Here is a tiny trained network, its code and every weight. The questions are about switching its units off for an input and a target symbol, where a switched-off unit gives its printed mean instead of its output.

import numpy as np


def w(rows, s, z=0):
    codes = np.array(rows[::2]) - 128.0
    scale = np.full(codes.shape[1], s)
    scale[-1] = z or s
    return codes * scale


def norm(h):
    return h / np.sqrt((h * h).mean(-1, keepdims=True) + 1e-5)


def f(y):
    return np.maximum(y, 0)


def softmax(a):
    e = np.exp(a - a.max(-1, keepdims=True))
    return e / e.sum(-1, keepdims=True)


def log_softmax(a):
    a = a - a.max(-1, keepdims=True)
    return a - np.log(np.exp(a).sum(-1, keepdims=True))


def net(x, mask):
    ids = ['αβδζηθλμξπστφψω'.index(c) for c in x.split()]
    T = len(ids)
    res = E[ids] + P[:T]
    u = 0
    for l in range(3):
        q, k, v = (norm(res) @ M[l].T for M in (Q, K, V))
        z = softmax(np.where(np.tri(T) > 0, q @ k.T / 3**0.5, -1e9)) @ v
        res = res + np.where(mask[u], z, O[l][:, -1]) @ O[l][:, :-1]
        u += 1
        y = f(norm(res) @ A[l][:, :-1].T + A[l][:, -1])
        res = res + np.where(mask[u : u + 4], y, B[l][:, -1]) @ B[l][:, :-1]
        u += 4
    return log_softmax(norm(res)[-1] @ U[:, :-1].T + U[:, -1])


Q, K, V, O, A, B = {}, {}, {}, {}, {}, {}
E = w([
[110,203,48,135,100,128,153,97,71],'α',
[184,126,157,231,157,86,118,76,116],'β',
[124,146,119,137,164,181,159,108,208],'δ',
[77,64,137,115,178,162,132,123,161],'ζ',
[124,165,15,63,57,177,126,137,70],'η',
[95,161,63,81,126,131,139,116,67],'θ',
[93,208,130,47,99,65,191,127,107],'λ',
[188,99,128,213,194,120,72,133,72],'μ',
[111,111,154,79,177,226,126,152,166],'ξ',
[55,162,215,135,164,179,133,179,146],'π',
[144,69,158,181,149,95,116,168,91],'σ',
[253,83,47,164,134,92,94,140,157],'τ',
[207,64,187,179,161,90,244,176,125],'φ',
[164,158,143,96,170,179,131,196,208],'ψ',
[168,148,108,128,106,92,102,185,107],'ω',
],0.028)
P = w([
[103,87,235,155,8,182,134,12,68],'0',
[126,165,163,113,209,100,157,89,68],'1',
[109,168,108,159,205,103,160,134,87],'2',
[112,172,119,112,197,115,151,139,112],'3',
[111,164,95,139,187,81,139,153,137],'4',
[116,137,98,156,158,87,146,172,157],'5',
[126,116,87,123,158,89,146,198,158],'6',
],0.017)
Q[0] = w([
[204,80,154,188,124,76,94,75,66],'0.h0',
[45,115,172,101,131,253,91,55,177],'0.h0',
[131,147,82,125,87,72,101,127,46],'0.h0',
],0.067)
K[0] = w([
[184,124,130,163,228,80,109,207,101],'0.h0',
[87,109,232,131,149,166,125,2,62],'0.h0',
[42,183,57,144,192,69,140,149,94],'0.h0',
],0.063)
V[0] = w([
[24,81,218,132,155,92,98,228,29],'0.h0',
[197,187,67,99,87,130,22,119,144],'0.h0',
[202,253,173,136,151,145,141,236,82],'0.h0',
],0.034)
O[0] = w([
[76,58,127,181,7,165,98,181,126,248],'0.h0',
[206,178,133,84,168,100,45,143,22,4],'0.h0',
[178,130,237,84,12,119,161,104,99,180],'0.h0',
],0.021,0.027)
A[0] = w([
[148,131,115,94,111,76,90,169,130,75],'0.n0',
[73,211,2,27,32,70,162,125,87,22],'0.n1',
[167,137,96,198,109,59,92,30,146,2],'0.n2',
[143,192,161,96,121,126,132,107,160,71],'0.n3',
],0.065,0.0047)
B[0] = w([
[160,118,160,150,80,123,108,138,174,184],'0.n0',
[32,197,2,101,56,111,162,175,75,249],'0.n1',
[80,106,155,97,113,89,104,82,94,172],'0.n2',
[103,78,159,90,146,128,89,160,124,237],'0.n3',
],0.046,0.016)
Q[1] = w([
[184,107,151,81,17,46,163,118,41],'1.h0',
[11,24,202,127,4,105,160,220,134],'1.h0',
[220,133,153,112,44,28,211,79,139],'1.h0',
],0.044)
K[1] = w([
[219,139,138,81,180,121,196,184,188],'1.h0',
[99,133,149,182,173,182,158,200,255],'1.h0',
[179,125,174,101,119,76,177,161,202],'1.h0',
],0.062)
V[1] = w([
[94,188,128,3,102,230,73,182,248],'1.h0',
[192,107,40,117,89,203,81,104,74],'1.h0',
[224,93,134,130,169,233,192,242,164],'1.h0',
],0.03)
O[1] = w([
[86,242,242,125,202,160,140,139,85,235],'1.h0',
[131,193,125,134,59,67,79,119,135,3],'1.h0',
[57,193,192,206,163,7,130,166,79,82],'1.h0',
],0.019,0.016)
A[1] = w([
[193,186,101,93,176,129,66,135,96,10],'1.n0',
[194,105,154,214,44,128,129,57,101,67],'1.n1',
[180,102,110,114,63,132,38,97,100,80],'1.n2',
[66,167,2,63,100,152,99,123,79,3],'1.n3',
],0.054,0.0029)
B[1] = w([
[111,42,117,166,91,132,149,68,111,139],'1.n0',
[124,46,176,112,220,97,99,192,98,191],'1.n1',
[171,168,167,133,114,156,55,66,141,164],'1.n2',
[49,198,133,149,135,96,196,112,2,254],'1.n3',
],0.036,0.04)
Q[2] = w([
[102,194,89,136,188,173,172,137,105],'2.h0',
[94,72,254,139,169,57,141,174,153],'2.h0',
[61,127,80,134,91,111,134,202,184],'2.h0',
],0.073)
K[2] = w([
[102,229,157,132,236,205,96,109,78],'2.h0',
[137,124,242,143,118,74,221,254,187],'2.h0',
[15,132,93,240,115,192,141,138,167],'2.h0',
],0.054)
V[2] = w([
[99,193,252,160,107,178,149,59,99],'2.h0',
[218,145,203,132,134,121,244,112,206],'2.h0',
[144,96,120,128,66,47,117,40,215],'2.h0',
],0.029)
O[2] = w([
[216,221,144,9,73,112,123,149,132,252],'2.h0',
[162,149,59,110,150,57,215,15,157,52],'2.h0',
[4,120,57,123,164,68,168,160,159,38],'2.h0',
],0.014,0.022)
A[2] = w([
[140,139,149,214,110,52,23,66,136,1],'2.n0',
[101,197,86,162,122,140,121,165,168,9],'2.n1',
[216,23,97,142,96,1,222,78,109,53],'2.n2',
[131,176,14,153,40,150,110,164,169,95],'2.n3',
],0.059,0.0066)
B[2] = w([
[156,155,27,123,150,189,133,194,148,199],'2.n0',
[165,126,130,114,113,86,76,83,139,229],'2.n1',
[224,64,165,156,120,2,121,142,110,235],'2.n2',
[148,153,121,48,123,53,151,178,110,252],'2.n3',
],0.051,0.011)
U = w([
[66,154,67,159,203,83,78,142,170,134],'α',
[117,82,113,122,64,179,112,7,97,103],'β',
[89,147,138,101,91,113,170,51,214,178],'δ',
[78,169,110,98,46,44,105,159,140,59],'ζ',
[101,138,102,127,244,158,151,97,143,208],'η',
[116,131,72,23,133,123,161,148,160,155],'θ',
[108,172,140,135,113,110,48,57,181,195],'λ',
[144,167,96,157,228,153,109,208,135,155],'μ',
[72,175,130,147,128,103,141,117,40,138],'ξ',
[91,112,185,60,228,120,105,141,110,55],'π',
[85,59,109,175,81,195,125,171,129,151],'σ',
[167,95,40,166,94,137,72,105,108,161],'τ',
[173,94,148,148,142,47,171,107,115,144],'φ',
[185,178,207,103,117,143,188,112,139,109],'ψ',
[190,174,153,153,3,166,60,165,91,2],'ω',
],0.011,0.0053)

Each question gives the input, a string of symbols that net reads in full, and the target symbol t.
The units are the heads (3 rows each of Q, K, V and O) and the neurons (one row each of A and B). Each row of codes is followed by its name. A weight is (code - 128) times the scale printed after its matrix; where a second scale follows, it is the last column's (O, A, B and U).
mask holds one flag per unit, layer by layer, with each layer's heads first. A switched-off unit (its flag False) gives its mean, the last column of its rows in O or B, instead of its output. The means were averaged over made-up inputs and are rounded, as every weight is.
A unit's drop is (log p(t) with every unit on - log p(t) with that unit switched off) / (log p(t) with every unit on - log p(t) with every unit switched off).
The circuit of an input: a set's keep is (log p(t) with only the set's units on - log p(t) with every unit switched off) / (log p(t) with every unit on - log p(t) with every unit switched off). Starting from the 12 units with the biggest drops (on a tie, the unit counted first), units are removed one at a time, each time the one whose removal leaves the highest keep (on an exact tie, the one counted first), for as long as the keep stays at least 0.8.
units of the circuit, in order: the units of the circuit, biggest drop first
most important unit: the unit with the biggest drop
k most important neurons: the k neurons with the biggest drops, biggest first
k most important neurons of layer l: the k neurons of layer l with the biggest drops, biggest first
input β φ τ β π π ξ, target θ: units of the circuit, in order -> (1.h0, 0.h0, 0.n2)
input π θ π π ω μ β, target ω: units of the circuit, in order -> (0.h0, 1.n2)
input π π λ π β β, target π: units of the circuit, in order -> (0.h0, 0.n3)
input σ ψ θ β θ β, target ψ: most important unit -> 0.n3
input τ α π, target φ: 2 most important neurons -> (1.n0, 2.n2)
input μ π δ, target ω: units of the circuit, in order -> (0.n1, 0.h0, 1.n1, 1.n3)
input ψ β θ ω λ ξ, target π: units of the circuit, in order -> (0.h0, 0.n3)
input α π β π η α π, target β: 2 most important neurons -> (0.n1, 1.n0)
input θ β μ, target μ: 4 most important neurons -> (0.n1, 0.n2, 2.n0, 1.n2)
input ζ ξ π α π, target α: 3 most important neurons -> (0.n1, 2.n1, 1.n1)
input π θ ξ π σ, target σ: units of the circuit, in order -> (0.h0, 1.n3)
input π ω π δ τ ξ μ, target τ: 2 most important neurons -> (1.n0, 2.n0)
input β σ φ ζ, target θ: 2 most important neurons -> (0.n2, 2.n3)
input σ σ ξ, target ζ: 4 most important neurons -> (1.n1, 2.n3, 0.n3, 0.n1)
input λ ω π α δ ζ, target ψ: 2 most important neurons -> (0.n1, 1.n1)
input φ λ σ, target φ: 2 most important neurons -> (0.n1, 1.n3)
input λ λ π ξ, target ψ: 3 most important neurons of layer 0 -> (0.n1, 0.n2, 0.n3)
input λ λ ψ, target ψ: 3 most important neurons -> (0.n1, 1.n3, 1.n1)
input μ β β φ, target φ: most important neuron -> (2.n2)
input η π β δ, target τ: 4 most important neurons -> (0.n1, 1.n0, 2.n0, 1.n2)
input β β β ψ θ φ π, target θ: 2 most important neurons of layer 0 -> (0.n2, 0.n1)
input π τ β, target τ: 2 most important neurons of layer 0 -> (0.n2, 0.n1)
input ξ θ β π μ, target π: most important neuron of layer 2 -> (2.n2)
input π π ψ, target σ: 2 most important neurons -> (0.n1, 1.n3)
input σ π π π θ ζ π, target ζ: 3 most important neurons of layer 0 -> (0.n3, 0.n1, 0.n2)
input π π ω, target ω: 2 most important neurons of layer 1 -> (1.n2, 1.n3)
input η μ π, target τ: 2 most important neurons -> (0.n1, 1.n0)
input σ β ω β, target ω: 3 most important neurons -> (1.n2, 0.n2, 2.n0)
input λ θ π π, target ψ: 2 most important neurons of layer 1 -> (1.n1, 1.n3)
